Here is a tiny trained network, its code and every weight. The questions are about switching its units off for an input and a target symbol, where a switched-off unit gives its printed mean instead of its output.

import numpy as np


def w(rows, s, z=0):
    codes = np.array(rows[::2]) - 128.0
    scale = np.full(codes.shape[1], s)
    scale[-1] = z or s
    return codes * scale


def f(y):
    return y / 2 * (1 + np.tanh(0.7978845608 * (y + 0.044715 * y**3)))


def softmax(a):
    e = np.exp(a - a.max(-1, keepdims=True))
    return e / e.sum(-1, keepdims=True)


def log_softmax(a):
    a = a - a.max(-1, keepdims=True)
    return a - np.log(np.exp(a).sum(-1, keepdims=True))


def net(x, mask):
    ids = ['ΓΣαδηθλμξτ'.index(c) for c in x.split()]
    T = len(ids)
    res = E[ids] + P[:T]
    u = 0
    for l in range(2):
        q, k, v = (res @ M[l].T for M in (Q, K, V))
        z = softmax(np.where(np.tri(T) > 0, q @ k.T / 4**0.5, -1e9)) @ v
        res = res + np.where(mask[u], z, O[l][:, -1]) @ O[l][:, :-1]
        u += 1
        y = f(res @ A[l][:, :-1].T + A[l][:, -1])
        res = res + np.where(mask[u : u + 16], y, B[l][:, -1]) @ B[l][:, :-1]
        u += 16
    return log_softmax(res[-1] @ U[:, :-1].T + U[:, -1])


Q, K, V, O, A, B = {}, {}, {}, {}, {}, {}
E = w([
[130,181,178,146,22],'Γ',
[44,248,160,138,123],'Σ',
[77,178,212,170,97],'α',
[110,216,73,111,70],'δ',
[107,148,67,126,121],'η',
[140,14,117,100,81],'θ',
[77,93,221,194,120],'λ',
[33,200,80,132,165],'μ',
[82,55,60,137,164],'ξ',
[154,141,114,151,37],'τ',
],0.015)
P = w([
[134,111,89,251,154],'0',
[5,124,157,78,86],'1',
[121,158,220,39,231],'2',
[220,150,174,232,173],'3',
[73,159,173,79,77],'4',
[130,159,245,34,238],'5',
[242,166,198,249,174],'6',
[96,157,167,79,88],'7',
[133,158,235,46,241],'8',
],0.011)
Q[0] = w([
[122,254,16,114,114],'0.h1',
[157,169,182,20,37],'0.h1',
[158,192,59,44,50],'0.h1',
[173,132,82,126,126],'0.h1',
],0.004)
K[0] = w([
[35,208,194,89,131],'0.h1',
[196,24,186,181,162],'0.h1',
[87,72,179,105,254],'0.h1',
[8,18,96,137,181],'0.h1',
],0.0041)
V[0] = w([
[97,89,131,103,69],'0.h1',
[174,85,121,138,151],'0.h1',
[2,126,135,162,130],'0.h1',
[88,76,127,54,91],'0.h1',
],0.0059)
O[0] = w([
[214,178,156,31,57,148],'0.h1',
[87,60,28,113,85,74],'0.h1',
[120,137,190,245,161,253],'0.h1',
[253,106,105,38,71,109],'0.h1',
],0.004,0.0033)
A[0] = w([
[174,165,83,13,39,76],'0.n1',
[195,142,180,67,106,95],'0.n2',
[54,72,191,74,173,89],'0.n3',
[184,182,16,206,200,117],'0.n4',
[114,116,61,65,200,109],'0.n5',
[21,106,109,110,103,82],'0.n6',
[59,183,194,85,91,1],'0.n7',
[191,186,93,223,52,98],'0.n8',
[178,105,16,216,112,81],'0.n9',
[251,57,24,30,102,40],'0.n10',
[184,93,55,63,112,137],'0.n11',
[49,195,108,16,159,49],'0.n12',
[255,137,95,156,164,111],'0.n13',
[24,114,157,125,123,26],'0.n14',
[111,87,107,18,138,185],'0.n15',
[200,159,193,52,219,97],'0.n16',
],0.0082,0.0077)
B[0] = w([
[108,122,146,181,195,159],'0.n1',
[96,122,148,134,182,157],'0.n2',
[173,200,99,94,64,232],'0.n3',
[241,141,15,55,185,194],'0.n4',
[143,123,196,172,111,136],'0.n5',
[125,144,110,83,91,164],'0.n6',
[163,62,81,139,152,198],'0.n7',
[148,205,141,105,65,234],'0.n8',
[98,60,45,120,71,169],'0.n9',
[136,153,99,245,204,147],'0.n10',
[66,147,101,197,206,145],'0.n11',
[174,49,194,148,66,217],'0.n12',
[204,118,190,116,111,157],'0.n13',
[193,109,164,68,112,144],'0.n14',
[100,203,198,168,130,253],'0.n15',
[74,85,73,138,255,242],'0.n16',
],0.0074,0.0033)
Q[1] = w([
[13,51,140,44,123],'1.h1',
[98,156,44,56,104],'1.h1',
[76,191,183,54,130],'1.h1',
[140,117,182,4,241],'1.h1',
],0.011)
K[1] = w([
[53,90,121,87,97],'1.h1',
[126,150,118,32,107],'1.h1',
[75,201,122,151,104],'1.h1',
[92,140,5,245,107],'1.h1',
],0.012)
V[1] = w([
[88,139,217,179,233],'1.h1',
[100,97,67,122,219],'1.h1',
[136,245,124,66,166],'1.h1',
[2,160,123,170,111],'1.h1',
],0.0079)
O[1] = w([
[82,161,144,243,150,3],'1.h1',
[190,255,119,122,139,34],'1.h1',
[39,214,10,84,84,116],'1.h1',
[111,120,183,150,95,188],'1.h1',
],0.0091,0.0038)
A[1] = w([
[152,120,95,78,143,238],'1.n1',
[237,135,141,220,232,33],'1.n2',
[111,143,102,104,55,132],'1.n3',
[97,125,103,196,194,100],'1.n4',
[107,181,73,105,186,17],'1.n5',
[141,91,53,125,145,2],'1.n6',
[116,33,143,182,126,87],'1.n7',
[90,88,95,120,165,75],'1.n8',
[182,180,95,202,32,110],'1.n9',
[118,46,144,100,153,83],'1.n10',
[173,91,148,110,135,48],'1.n11',
[86,83,105,122,186,87],'1.n12',
[253,119,140,106,161,142],'1.n13',
[158,143,135,192,98,79],'1.n14',
[152,99,166,232,182,33],'1.n15',
[134,150,180,110,174,104],'1.n16',
],0.011,0.007)
B[1] = w([
[161,102,218,116,211,200],'1.n1',
[133,156,181,51,10,230],'1.n2',
[124,99,184,144,181,186],'1.n3',
[85,58,117,73,150,164],'1.n4',
[178,175,140,184,28,169],'1.n5',
[85,172,185,131,107,148],'1.n6',
[116,231,130,106,139,196],'1.n7',
[148,137,150,146,65,127],'1.n8',
[112,59,151,88,152,172],'1.n9',
[155,107,118,170,95,176],'1.n10',
[102,114,103,140,92,166],'1.n11',
[107,101,180,88,63,134],'1.n12',
[33,130,2,139,136,250],'1.n13',
[118,104,119,43,138,148],'1.n14',
[202,93,99,206,193,205],'1.n15',
[158,98,55,163,103,171],'1.n16',
],0.0087,0.014)
U = w([
[57,74,191,81,75,130],'Γ',
[20,147,94,155,151,188],'Σ',
[73,67,79,189,238,218],'α',
[175,112,167,25,166,80],'δ',
[128,112,38,112,247,187],'η',
[160,66,56,157,111,176],'θ',
[185,82,147,145,180,127],'λ',
[155,180,117,140,150,99],'μ',
[79,113,68,37,109,3],'ξ',
[122,2,89,71,191,68],'τ',
],0.0069,0.0052)

Each question gives the input, a string of symbols that net reads in full, and the target symbol t.
The units are the heads (4 rows each of Q, K, V and O) and the neurons (one row each of A and B). Each row of codes is followed by its name. A weight is (code - 128) times the scale printed after its matrix; where a second scale follows, it is the last column's (O, A, B and U).
mask holds one flag per unit, layer by layer, with each layer's heads first. A switched-off unit (its flag False) gives its mean, the last column of its rows in O or B, instead of its output. The means were averaged over made-up inputs and are rounded, as every weight is.
A unit's drop is (log p(t) with every unit on - log p(t) with that unit switched off) / (log p(t) with every unit on - log p(t) with every unit switched off).
The circuit of an input: a set's keep is (log p(t) with only the set's units on - log p(t) with every unit switched off) / (log p(t) with every unit on - log p(t) with every unit switched off). Starting from the 12 units with the biggest drops (on a tie, the unit counted first), units are removed one at a time, each time the one whose removal leaves the highest keep (on an exact tie, the one counted first), for as long as the keep stays at least 0.8.
circuit, biggest first: the units of the circuit, biggest drop first
unit that matters most: the unit with the biggest drop
top k neurons: the k neurons with the biggest drops, biggest first
k most important neurons of layer l: the k neurons of layer l with the biggest drops, biggest first
input α δ τ τ θ ξ η θ μ, target α: unit that matters most => 1.h1
input η Γ ξ, target η: top 3 neurons => (0.n4; 0.n9; 1.n2)
input θ θ τ, target θ: top 4 neurons => (1.n2; 1.n15; 1.n13; 1.n16)
input α ξ α δ δ μ μ, target μ: top 2 neurons => (0.n4; 1.n5)
input ξ θ δ ξ μ θ, target ξ: 3 most important neurons of layer 1 => (1.n13; 1.n2; 1.n15)
input τ η θ θ θ α, target τ: 3 most important neurons of layer 0 => (0.n9; 0.n8; 0.n16)
input μ α δ ξ λ θ δ η δ, target μ: circuit, biggest first => (1.h1; 0.n4; 1.n5)
input Σ Σ θ λ η ξ δ ξ, target Σ: top 2 neurons => (1.n2; 1.n1)
input θ μ θ α, target α: circuit, biggest first => (1.h1; 1.n15)
input ξ η τ, target ξ: top 3 neurons => (1.n13; 1.n2; 0.n9)
input μ α θ α μ Σ ξ α ξ, target μ: top 2 neurons => (0.n4; 1.n5)
input θ α η δ ξ η η, target η: top 4 neurons => (1.n13; 0.n4; 1.n2; 0.n13)
input λ η λ Σ ξ η δ, target δ: top 3 neurons => (0.n4; 0.n8; 1.n1)
input Σ λ θ η δ λ Γ Γ, target Σ: circuit, biggest first => (1.h1)
input τ α λ, target τ: top 2 neurons => (0.n9; 0.n8)
input α μ η θ η ξ λ Σ η, target α: circuit, biggest first => (1.h1; 1.n15; 0.h1)
input δ Γ η θ η η, target δ: circuit, biggest first => (1.h1; 0.n4; 1.n1; 1.n13)
input δ λ α, target δ: 2 most important neurons of layer 1 => (1.n13; 1.n1)
input ξ μ θ λ μ λ λ, target λ: circuit, biggest first => (1.n15; 1.n2; 1.h1)
input α Σ δ α τ α δ α θ, target α: unit that matters most => 1.h1
input η δ θ Γ ξ η, target η: 2 most important neurons of layer 0 => (0.n4; 0.n9)
input μ θ τ δ θ ξ Σ θ, target α: circuit, biggest first => (1.n2; 1.h1; 0.n15)
input θ θ Σ τ θ θ δ, target δ: top 2 neurons => (1.n1; 0.n8)
input Σ τ θ θ τ α δ ξ, target Γ: top 3 neurons => (1.n13; 1.n15; 0.n10)
input ξ δ ξ, target ξ: top 3 neurons => (1.n13; 1.n2; 0.n4)
input ξ θ θ, target ξ: top 3 neurons => (1.n2; 1.n13; 0.n4)
input δ θ λ Σ η α, target δ: circuit, biggest first => (1.h1; 0.n4; 1.n13; 0.n9)
input θ δ δ τ τ θ, target θ: top 2 neurons => (1.n2; 1.n15)
input Γ δ Γ θ α θ, target Γ: top 2 neurons => (0.n8; 1.n12)
